Small tables with named rows and columns. After each table, cells are looked up by row and column.

Lotumut.csv
,Rin,Bimo,Moz,Kesefud,Bosefo,Loked,Geb,Bib,Gukep,Riselo
Dapupi,225,160,165,141,148,182,223,84,96,112
Vaz,224,161,157,135,153,184,227,84,92,113
Dofefig,47,110,108,131,120,87,46,185,175,157
Sim,225,160,169,143,145,180,220,83,97,112
Zeduk,47,110,114,136,116,86,43,185,178,157

Loked of Sim = 180
Bib of Zeduk = 185
Kesefud of Dapupi = 141
Moz of Dapupi = 165
Rin of Dofefig = 47
Kesefud of Dofefig = 131
Riselo of Zeduk = 157

Robuv
fields: Lusi, Kuvori
Gigome: [856, 533]
Lonev: [548, 479]
Zok: [981, 492]
Reb: [311, 502]
Fopod: [228, 375]
Fab: [378, 457]
Fimiri: [349, 494]
Zugoga: [274, 383]

Fimiri, Lusi -> 349
Fopod, Kuvori -> 375
Reb, Kuvori -> 502
Zok, Kuvori -> 492
Fab, Kuvori -> 457
Gigome, Lusi -> 856
Fab, Lusi -> 378
Zugoga, Kuvori -> 383

Table Zub
|  | Pese | Kupo | Tetil | Lupupid | Nobigep | Tusabo | Ved | Lirop | Dudezo | Fol |
|---|---|---|---|---|---|---|---|---|---|---|
| Gam | 100 | 89 | 92 | 91 | 112 | 100 | 124 | 117 | 66 | 109 |
| Vib | 103 | 55 | 97 | 71 | 157 | 126 | 127 | 82 | 96 | 139 |
| Lakab | 107 | 63 | 152 | 31 | 94 | 92 | 106 | 74 | 193 | 236 |
| Lop | 94 | 104 | 42 | 96 | 67 | 69 | 81 | 105 | 90 | 136 |
| Sodakim | 184 | 54 | 92 | 76 | 115 | 51 | 79 | 127 | 141 | 144 |
| Buv | 117 | 54 | 123 | 42 | 163 | 126 | 124 | 76 | 138 | 152 |
| Tudezip | 100 | 104 | 99 | 98 | 67 | 48 | 84 | 106 | 102 | 123 |
| Rut | 125 | 54 | 157 | 51 | 151 | 100 | 127 | 76 | 144 | 144 |
| Bev | 101 | 102 | 75 | 96 | 82 | 56 | 81 | 116 | 96 | 141 |
| Lolunu | 98 | 89 | 85 | 91 | 100 | 115 | 125 | 112 | 51 | 90 |
| Zev | 107 | 57 | 90 | 87 | 163 | 108 | 127 | 119 | 63 | 131 |
| Vetafe | 103 | 100 | 97 | 102 | 160 | 126 | 120 | 84 | 93 | 98 |
| Luvifa | 103 | 104 | 95 | 98 | 67 | 45 | 97 | 120 | 93 | 131 |
| Laka | 105 | 64 | 73 | 84 | 97 | 48 | 84 | 127 | 90 | 144 |

Ved of Luvifa = 97
Lirop of Lolunu = 112
Nobigep of Tudezip = 67
Tetil of Vetafe = 97
Dudezo of Tudezip = 102
Nobigep of Lakab = 94
Row with the largest Fol: Lakab

Tun =
columns: Regik, Mipumor, Pem, Bub, Rir, Muf, Lekulim, Nasu, Pakefev, Ganazu
Nonek: [257, 837, 222, 213, 232, 872, 962, 888, 227, 213]
Mim: [835, 283, 911, 920, 900, 205, 123, 188, 906, 919]
Borase: [565, 542, 664, 665, 667, 437, 476, 438, 667, 665]

What is the Ganazu of Mim in Tun? 919
What is the Muf of Nonek in Tun? 872
What is the Rir of Nonek in Tun? 232
What is the Pakefev of Nonek in Tun? 227
What is the Bub of Nonek in Tun? 213
What is the Nasu of Mim in Tun? 188
What is the Rir of Mim in Tun? 900
What is the Bub of Borase in Tun? 665
What is the Pem of Borase in Tun? 664
What is the Pakefev of Mim in Tun? 906
What is the Pem of Mim in Tun? 911
What is the Regik of Borase in Tun? 565
What is the Muf of Borase in Tun? 437
What is the Pakefev of Borase in Tun? 667
What is the Pem of Nonek in Tun? 222
What is the Nasu of Borase in Tun? 438
What is the Lekulim of Mim in Tun? 123
What is the Nasu of Nonek in Tun? 888
What is the Bub of Mim in Tun? 920
Row with the largest Ganazu: Mim

Miboku.tsv
	Pof	Rap	Rebaga	Ruza	Tup	Dep
Kapakam	81	33	6683	-4712	-2474	-970
Sabemop	4320	-2546	-190	-823	-6232	2833
Rarid	4358	-2521	-176	-812	-6227	2862
Ligis	-484	-1789	1969	4039	4929	4848
Zise	4315	-2539	-222	-787	-6245	2807

What is the Ruza of Zise in Miboku? -787
What is the Rebaga of Rarid in Miboku? -176
What is the Tup of Rarid in Miboku? -6227
What is the Dep of Ligis in Miboku? 4848
What is the Dep of Kapakam in Miboku? -970
What is the Rap of Kapakam in Miboku? 33
What is the Rebaga of Sabemop in Miboku? -190
What is the Rebaga of Zise in Miboku? -222
What is the Pof of Zise in Miboku? 4315
What is the Rap of Rarid in Miboku? -2521
What is the Ruza of Rarid in Miboku? -812
What is the Rap of Sabemop in Miboku? -2546
What is the Dep of Zise in Miboku? 2807
Row with the largest Pof: Rarid

Menode =
columns: Fitomi, Nago, Zuvap, Tulikev, Vufot, Samakid, Kovoso
Fuf: [0.6, 0.5, 0.6, 0.7, 0.7, 0.3, 0.7]
Zunusut: [0.5, 0.5, 0.5, 0.5, 0.5, 0.5, 0.5]
Kedin: [0.8, 0.7, 0.8, 0.8, 0.8, 0.3, 0.8]
Gegok: [0.6, 0.6, 0.5, 0.4, 0.5, 0.4, 0.3]
Rebi: [0.7, 0.6, 0.5, 0.4, 0.5, 0.4, 0.2]
Gapok: [0.8, 0.6, 0.7, 0.8, 0.8, 0.3, 0.8]

Kovoso of Rebi is 0.2
Samakid of Gegok is 0.4
Vufot of Rebi is 0.5
Vufot of Gegok is 0.5
Fitomi of Zunusut is 0.5
Vufot of Kedin is 0.8
Kovoso of Kedin is 0.8

